Below is a small trained network, with its code and all its weights. Each question gives an input and a target symbol and asks what happens when units are switched off, that is, made to give their printed mean instead of their output.

import numpy as np


def w(rows, s, z=0):
    codes = np.array(rows[::2]) - 128.0
    scale = np.full(codes.shape[1], s)
    scale[-1] = z or s
    return codes * scale


def softmax(a):
    e = np.exp(a - a.max(-1, keepdims=True))
    return e / e.sum(-1, keepdims=True)


def log_softmax(a):
    a = a - a.max(-1, keepdims=True)
    return a - np.log(np.exp(a).sum(-1, keepdims=True))


def net(x, mask):
    ids = ['αβδεζηθλμξπστφψ'.index(c) for c in x.split()]
    T = len(ids)
    res = E[ids] + P[:T]
    u = 0
    for l in range(3):
        r = res
        for j in range(2):
            rows = slice(4 * j, 4 * j + 4)
            q, k, v = (r @ M[l][rows].T for M in (Q, K, V))
            z = softmax(np.where(np.tri(T) > 0, q @ k.T / 4**0.5, -1e9)) @ v
            o = O[l][rows]
            res = res + np.where(mask[u + j], z, o[:, -1]) @ o[:, :-1]
        u += 2
    return log_softmax(res[-1] @ U[:, :-1].T + U[:, -1])


Q, K, V, O = {}, {}, {}, {}
E = w([
[38,22,244,211,130],'α',
[229,85,97,95,113],'β',
[109,215,169,31,181],'δ',
[55,61,244,200,117],'ε',
[113,73,213,202,157],'ζ',
[57,116,212,44,227],'η',
[227,80,190,89,105],'θ',
[136,22,155,231,248],'λ',
[65,244,53,25,244],'μ',
[119,76,121,214,148],'ξ',
[229,86,235,34,37],'π',
[15,211,80,4,81],'σ',
[92,74,125,217,137],'τ',
[17,152,36,23,144],'φ',
[206,173,244,48,7],'ψ',
],0.0044)
P = w([
[198,149,142,112,179],'0',
[4,47,210,74,195],'1',
[12,79,231,39,188],'2',
[9,135,237,45,173],'3',
[26,165,233,49,160],'4',
[64,190,236,50,141],'5',
[105,211,222,43,125],'6',
[146,222,211,37,94],'7',
[146,220,196,70,103],'8',
[175,227,182,53,65],'9',
[177,228,161,79,72],'10',
[199,216,165,102,86],'11',
[203,193,173,121,113],'12',
],0.0036)
Q[0] = w([
[43,104,222,32,242],'L0H0',
[239,115,15,242,8],'L0H0',
[253,190,5,227,24],'L0H0',
[242,163,18,240,11],'L0H0',
[248,63,39,234,16],'L0H1',
[25,230,222,21,254],'L0H1',
[244,51,20,228,12],'L0H1',
[1,215,210,28,249],'L0H1',
],0.004)
K[0] = w([
[225,228,95,24,23],'L0H0',
[35,13,153,245,254],'L0H0',
[16,26,70,236,240],'L0H0',
[19,21,136,231,243],'L0H0',
[5,10,238,236,244],'L0H1',
[233,250,10,13,15],'L0H1',
[4,11,246,243,238],'L0H1',
[234,241,12,10,13],'L0H1',
],0.004)
V[0] = w([
[68,217,246,20,10],'L0H0',
[234,88,254,16,6],'L0H0',
[182,147,2,177,241],'L0H0',
[219,29,111,223,237],'L0H0',
[5,46,248,197,69],'L0H1',
[22,18,244,205,86],'L0H1',
[75,232,173,33,10],'L0H1',
[247,243,84,1,25],'L0H1',
],0.0038)
O[0] = w([
[183,34,40,53,6,251],'L0H0',
[247,169,44,7,14,197],'L0H0',
[26,228,94,243,251,53],'L0H0',
[200,234,244,108,238,56],'L0H0',
[217,9,242,96,17,137],'L0H1',
[223,14,251,71,48,124],'L0H1',
[54,106,7,65,4,209],'L0H1',
[57,246,5,48,51,153],'L0H1',
],0.0038,0.0025)
Q[1] = w([
[39,212,24,20,215],'L1H0',
[250,64,241,253,44],'L1H0',
[2,191,19,9,234],'L1H0',
[53,217,23,14,198],'L1H0',
[18,189,71,219,157],'L1H1',
[46,123,124,239,75],'L1H1',
[210,139,129,28,171],'L1H1',
[110,90,178,250,54],'L1H1',
],0.004)
K[1] = w([
[32,235,17,35,85],'L1H0',
[218,10,234,232,192],'L1H0',
[42,245,16,34,61],'L1H0',
[10,232,39,29,97],'L1H0',
[102,51,221,29,33],'L1H1',
[207,3,228,193,13],'L1H1',
[73,232,23,67,236],'L1H1',
[222,21,225,240,83],'L1H1',
],0.004)
V[1] = w([
[237,49,238,207,236],'L1H0',
[230,18,243,228,220],'L1H0',
[241,229,216,137,208],'L1H0',
[241,10,247,127,16],'L1H0',
[250,208,204,81,177],'L1H1',
[19,247,15,228,254],'L1H1',
[7,239,12,210,236],'L1H1',
[21,253,38,173,249],'L1H1',
],0.0039)
O[1] = w([
[211,38,254,115,243,21],'L1H0',
[184,28,251,145,226,5],'L1H0',
[247,237,242,24,249,83],'L1H0',
[141,9,249,48,49,128],'L1H0',
[223,241,179,4,254,142],'L1H1',
[165,227,11,238,214,38],'L1H1',
[152,224,11,236,181,60],'L1H1',
[205,233,10,230,215,97],'L1H1',
],0.0037,0.002)
Q[2] = w([
[40,155,145,14,196],'L2H0',
[235,113,186,66,215],'L2H0',
[204,84,138,247,48],'L2H0',
[184,98,112,243,57],'L2H0',
[244,130,145,200,33],'L2H1',
[245,43,235,153,63],'L2H1',
[207,35,243,154,149],'L2H1',
[3,197,56,47,227],'L2H1',
],0.0039)
K[2] = w([
[78,25,230,3,22],'L2H0',
[172,31,225,144,204],'L2H0',
[110,234,44,242,245],'L2H0',
[143,232,14,239,232],'L2H0',
[217,200,180,234,235],'L2H1',
[210,107,225,223,248],'L2H1',
[175,51,240,179,226],'L2H1',
[40,133,58,10,9],'L2H1',
],0.004)
V[2] = w([
[64,155,50,230,161],'L2H0',
[131,95,170,3,35],'L2H0',
[164,81,232,147,176],'L2H0',
[96,65,222,7,65],'L2H0',
[11,111,45,254,55],'L2H1',
[237,241,80,32,246],'L2H1',
[16,28,104,2,15],'L2H1',
[229,232,145,39,252],'L2H1',
],0.0037)
O[2] = w([
[43,65,181,130,64,34],'L2H0',
[194,224,46,39,197,244],'L2H0',
[204,107,153,175,212,131],'L2H0',
[195,180,69,56,214,255],'L2H0',
[1,75,104,130,75,62],'L2H1',
[210,244,83,241,151,175],'L2H1',
[92,99,42,13,190,229],'L2H1',
[243,235,136,238,185,175],'L2H1',
],0.004,0.0031)
U = w([
[54,14,160,104,90,3],'α',
[150,64,140,114,163,38],'β',
[164,130,166,135,138,152],'δ',
[98,39,172,148,104,70],'ε',
[156,92,174,160,127,128],'ζ',
[163,51,140,105,193,67],'η',
[157,118,162,167,123,79],'θ',
[121,29,245,228,17,48],'λ',
[71,253,30,183,233,204],'μ',
[231,210,119,204,118,52],'ξ',
[133,202,74,128,141,101],'π',
[51,111,105,48,74,138],'σ',
[88,165,128,128,171,172],'τ',
[53,106,71,149,171,204],'φ',
[138,129,38,86,90,219],'ψ',
],0.004,0.0032)

Each question gives the input, a string of symbols that net reads in full, and the target symbol t.
The units are the heads (4 rows each of Q, K, V and O). Each row of codes is followed by its name. A weight is (code - 128) times the scale printed after its matrix; where a second scale follows, it is the last column's (O and U).
mask holds one flag per head, layer by layer. A switched-off head (its flag False) gives its mean, the last column of its rows in O, instead of its output. The means were averaged over made-up inputs and are rounded, as every weight is.
A unit's drop is (log p(t) with every unit on - log p(t) with that unit switched off) / (log p(t) with every unit on - log p(t) with every unit switched off).
The circuit of an input: a set's keep is (log p(t) with only the set's units on - log p(t) with every unit switched off) / (log p(t) with every unit on - log p(t) with every unit switched off). Starting from all 6 units, units are removed one at a time, each time the one whose removal leaves the highest keep (on an exact tie, the one counted first), for as long as the keep stays at least 0.8.
units of the circuit, in order: the units of the circuit, biggest drop first
unit that matters most: the unit with the biggest drop
which heads matter: for each layer, one digit per head in row order, 1 if its drop is at least 0.15 and else 0, layers parted by /
drop of u: that unit's drop, to one decimal
input μ λ μ ε λ φ λ ζ μ π ψ λ, target λ: which heads matter : 11 / 01 / 10
input μ σ ψ ψ τ μ α θ δ ε, target λ: unit that matters most : L1H1
input σ λ μ λ μ σ μ ψ τ μ λ σ, target σ: which heads matter : 11 / 10 / 11
input μ σ τ, target λ: units of the circuit, in order : [L2H0, L1H1, L0H1, L0H0]
input ε λ π η β μ μ α λ μ μ η, target μ: units of the circuit, in order : [L0H1, L2H0, L1H0, L1H1]
input ψ μ ψ, target σ: which heads matter : 11 / 10 / 01
input ψ τ λ, target σ: which heads matter : 11 / 11 / 01
input μ ζ λ, target λ: which heads matter : 11 / 01 / 11
input θ λ σ σ, target σ: which heads matter : 00 / 10 / 01
input λ π π μ ζ μ λ π α λ, target ξ: which heads matter : 11 / 10 / 01
input ψ τ σ δ δ, target σ: units of the circuit, in order : [L2H1, L1H0, L0H0, L1H1]
input ψ β λ π, target σ: units of the circuit, in order : [L2H1, L1H1, L0H0]
input μ π α ψ μ μ μ ε τ β μ λ α, target λ: which heads matter : 11 / 11 / 10
input π ψ π μ, target ψ: which heads matter : 10 / 11 / 11
input λ σ δ θ, target ξ: unit that matters most : L2H1
input μ λ λ β, target λ: which heads matter : 11 / 01 / 11
input λ π ε η α μ μ, target μ: which heads matter : 01 / 10 / 10
input λ μ ψ μ ε, target ξ: drop of L0H1 : 0.8
input λ δ ξ ξ π β, target ξ: drop of L0H1 : 0.6
input α λ π ψ μ α μ α, target η: drop of L1H1 : 0.3
input μ ψ θ, target λ: unit that matters most : L2H0
